Here is a tiny trained network, its code and every weight. The questions are about switching its units off for an input and a class, where a switched-off unit gives its printed mean instead of its output.

import numpy as np


def w(rows, s, z=0):
    codes = np.array(rows[::2]) - 128.0
    scale = np.full(codes.shape[1], s)
    scale[-1] = z or s
    return codes * scale


def f(y):
    return y / 2 * (1 + np.tanh(0.7978845608 * (y + 0.044715 * y**3)))


def log_softmax(a):
    a = a - a.max(-1, keepdims=True)
    return a - np.log(np.exp(a).sum(-1, keepdims=True))


def net(x, mask):
    res = np.array(x, float).reshape(1, 4) / 4 @ E
    y = f(res @ A[0][:, :-1].T + A[0][:, -1])
    res = res + np.where(mask, y, B[0][:, -1]) @ B[0][:, :-1]
    return log_softmax(res[-1] @ U[:, :-1].T + U[:, -1])


A, B = {}, {}
E = w([
[121,23,217],'x0',
[130,161,58],'x1',
[200,22,16],'x2',
[254,182,200],'x3',
],0.0067)
A[0] = w([
[135,194,133,227],'N1',
[119,175,143,247],'N2',
[67,158,98,188],'N3',
[171,88,107,187],'N4',
[137,138,83,143],'N5',
[105,150,194,253],'N6',
[184,102,95,179],'N7',
[138,138,70,184],'N8',
[101,138,213,201],'N9',
[157,133,137,134],'N10',
[110,74,118,145],'N11',
[173,50,101,229],'N12',
[163,190,149,180],'N13',
[61,156,93,193],'N14',
[98,122,195,128],'N15',
[73,96,103,113],'N16',
[177,213,153,147],'N17',
[96,169,124,205],'N18',
[143,3,131,250],'N19',
[147,169,138,180],'N20',
[108,74,118,152],'N21',
[46,103,90,128],'N22',
[130,107,121,161],'N23',
[138,14,128,240],'N24',
[156,116,129,174],'N25',
],0.013,0.004)
B[0] = w([
[58,134,78,219],'N1',
[78,103,97,209],'N2',
[69,104,49,204],'N3',
[138,155,167,192],'N4',
[181,139,89,172],'N5',
[132,50,110,224],'N6',
[141,170,167,204],'N7',
[186,157,87,203],'N8',
[172,2,117,219],'N9',
[106,155,133,142],'N10',
[104,164,164,167],'N11',
[148,160,184,237],'N12',
[47,149,111,209],'N13',
[73,107,51,213],'N14',
[231,14,133,177],'N15',
[83,177,129,173],'N16',
[29,182,118,229],'N17',
[87,97,83,190],'N18',
[101,156,224,254],'N19',
[61,153,97,178],'N20',
[99,178,169,170],'N21',
[45,196,105,206],'N22',
[132,155,149,145],'N23',
[104,165,229,242],'N24',
[116,155,155,153],'N25',
],0.0082,0.0071)
U = w([
[237,77,192,136],'0',
[206,117,95,9],'1',
[218,86,36,168],'2',
[92,88,130,87],'3',
[54,114,49,136],'4',
[79,236,168,152],'5',
[253,165,82,90],'6',
],0.0072,0.014)

Each question gives the input, the list of numbers given to net, and the class t.
The units are the neurons (one row each of A and B). Each row of codes is followed by its name. A weight is (code - 128) times the scale printed after its matrix; where a second scale follows, it is the last column's (A, B and U).
mask holds one flag per neuron, in row order. A switched-off neuron (its flag False) gives its mean, the last column of its row in B, instead of its output. The means were averaged over made-up inputs and are rounded, as every weight is.
A unit's drop is (log p(t) with every unit on - log p(t) with that unit switched off) / (log p(t) with every unit on - log p(t) with every unit switched off).
The circuit of an input: a set's keep is (log p(t) with only the set's units on - log p(t) with every unit switched off) / (log p(t) with every unit on - log p(t) with every unit switched off). Starting from the 12 units with the biggest drops (on a tie, the unit counted first), units are removed one at a time, each time the one whose removal leaves the highest keep (on an exact tie, the one counted first), for as long as the keep stays at least 0.8.
units of the circuit, in order: the units of the circuit, biggest drop first
top k neurons: the k neurons with the biggest drops, biggest first
drop of u: that unit's drop, to one decimal
input [6,-3,-7,4], class 0: units of the circuit, in order => (N15)
input [-8,3,6,5], class 6: units of the circuit, in order => (N8; N5; N7)
input [2,-8,-5,5], class 0: top 2 neurons => (N15; N9)
input [6,6,-7,-2], class 3: top 2 neurons => (N8; N5)
input [3,-4,-6,7], class 4: top 2 neurons => (N17; N13)
input [2,-5,-8,-2], class 2: top 2 neurons => (N15; N9)
input [1,-6,-7,3], class 4: top 2 neurons => (N17; N13)
input [-1,-6,6,7], class 5: top 2 neurons => (N9; N15)
input [-5,7,5,1], class 2: drop of N5 => 0.1
input [-4,1,6,5], class 6: drop of N5 => 0.2
input [-4,-4,0,6], class 4: drop of N24 => 0.4
input [2,-5,-7,4], class 0: drop of N24 => -0.1
